Below is a small trained network, with its code and all its weights. Each question gives an input and a class and asks what happens when units are switched off, that is, made to give their printed mean instead of their output.

import numpy as np


def w(rows, s, z=0):
    codes = np.array(rows[::2]) - 128.0
    scale = np.full(codes.shape[1], s)
    scale[-1] = z or s
    return codes * scale


def norm(h):
    return h / np.sqrt((h * h).mean(-1, keepdims=True) + 1e-5)


def f(y):
    return y / 2 * (1 + np.tanh(0.7978845608 * (y + 0.044715 * y**3)))


def log_softmax(a):
    a = a - a.max(-1, keepdims=True)
    return a - np.log(np.exp(a).sum(-1, keepdims=True))


def net(x, mask):
    res = np.array(x, float).reshape(1, 5) / 4 @ E
    u = 0
    for l in range(3):
        y = f(norm(res) @ A[l][:, :-1].T + A[l][:, -1])
        res = res + np.where(mask[u : u + 4], y, B[l][:, -1]) @ B[l][:, :-1]
        u += 4
    return log_softmax(norm(res)[-1] @ U[:, :-1].T + U[:, -1])


A, B = {}, {}
E = w([
[119,90,62,142],'x0',
[5,163,2,200],'x1',
[59,235,169,150],'x2',
[142,48,144,194],'x3',
[149,217,15,204],'x4',
],0.0056)
A[0] = w([
[238,193,127,100,233],'L0N0',
[108,167,61,52,116],'L0N1',
[205,2,103,243,158],'L0N2',
[123,132,200,178,247],'L0N3',
],0.0072,0.0016)
B[0] = w([
[225,216,206,67,210],'L0N0',
[91,164,115,216,164],'L0N1',
[89,2,17,59,254],'L0N2',
[90,47,156,77,166],'L0N3',
],0.0095,0.0041)
A[1] = w([
[199,38,132,81,86],'L1N0',
[143,130,55,191,177],'L1N1',
[167,253,49,201,110],'L1N2',
[102,203,255,25,251],'L1N3',
],0.0059,0.0026)
B[1] = w([
[77,95,178,92,196],'L1N0',
[255,136,148,53,172],'L1N1',
[207,4,227,226,192],'L1N2',
[14,205,54,117,255],'L1N3',
],0.0065,0.0042)
A[2] = w([
[70,195,113,111,51],'L2N0',
[164,157,37,105,141],'L2N1',
[142,124,1,112,252],'L2N2',
[155,241,49,161,39],'L2N3',
],0.0086,0.002)
B[2] = w([
[163,105,96,168,163],'L2N0',
[95,164,154,194,172],'L2N1',
[254,138,78,164,253],'L2N2',
[174,106,232,139,193],'L2N3',
],0.0093,0.004)
U = w([
[187,2,29,116,228],'0',
[78,9,171,91,7],'1',
[192,245,163,28,83],'2',
[23,159,87,168,99],'3',
[196,175,183,191,61],'4',
[201,126,40,196,229],'5',
],0.013,0.0019)

Each question gives the input, the list of numbers given to net, and the class t.
The units are the neurons (one row each of A and B). Each row of codes is followed by its name. A weight is (code - 128) times the scale printed after its matrix; where a second scale follows, it is the last column's (A, B and U).
mask holds one flag per neuron, layer by layer. A switched-off neuron (its flag False) gives its mean, the last column of its row in B, instead of its output. The means were averaged over made-up inputs and are rounded, as every weight is.
A unit's drop is (log p(t) with every unit on - log p(t) with that unit switched off) / (log p(t) with every unit on - log p(t) with every unit switched off).
The circuit of an input: a set's keep is (log p(t) with only the set's units on - log p(t) with every unit switched off) / (log p(t) with every unit on - log p(t) with every unit switched off). Starting from all 12 units, units are removed one at a time, each time the one whose removal leaves the highest keep (on an exact tie, the one counted first), for as long as the keep stays at least 0.8.
circuit, biggest first: the units of the circuit, biggest drop first
most important unit: the unit with the biggest drop
k most important neurons: the k neurons with the biggest drops, biggest first
top k neurons in layer l: the k neurons of layer l with the biggest drops, biggest first
input [-7,6,2,-7,8], class 4: most important unit : L2N3
input [2,7,-4,-7,-8], class 5: top 2 neurons in layer 2 : L2N2, L2N0
input [1,6,7,4,5], class 4: circuit, biggest first : L0N2, L2N3
input [-5,-1,0,-6,7], class 4: 3 most important neurons : L1N2, L2N3, L0N1
input [-8,-2,4,5,-3], class 3: circuit, biggest first : L1N3, L1N1
input [5,1,-2,-2,-1], class 5: circuit, biggest first : L0N3, L2N1
input [-7,-1,8,2,3], class 3: 2 most important neurons : L1N3, L0N3
input [-2,5,6,0,8], class 4: 2 most important neurons : L0N2, L2N3
input [5,7,0,-5,-2], class 5: 2 most important neurons : L0N0, L2N2
input [0,-3,4,7,0], class 1: 2 most important neurons : L0N3, L2N2
input [-2,6,4,0,2], class 4: 3 most important neurons : L0N2, L2N3, L1N1
input [-2,-1,3,-5,5], class 4: 2 most important neurons : L1N2, L2N3
input [-8,1,0,-1,-8], class 3: 2 most important neurons : L1N3, L0N2
input [-1,-1,6,-7,-3], class 3: circuit, biggest first : L1N3
input [8,-7,8,2,4], class 2: top 3 neurons in layer 0 : L0N0, L0N3, L0N1
input [-4,7,-1,-5,3], class 4: 2 most important neurons : L0N2, L2N3
input [7,7,-2,-4,-7], class 5: top 2 neurons in layer 1 : L1N0, L1N2
input [2,-5,-3,-1,8], class 2: 2 most important neurons : L0N0, L2N0
input [4,8,8,-2,7], class 4: 2 most important neurons : L0N2, L2N3
input [-1,-4,-2,-2,4], class 2: circuit, biggest first : L0N0
input [6,6,8,-7,-2], class 4: top 2 neurons in layer 2 : L2N3, L2N0
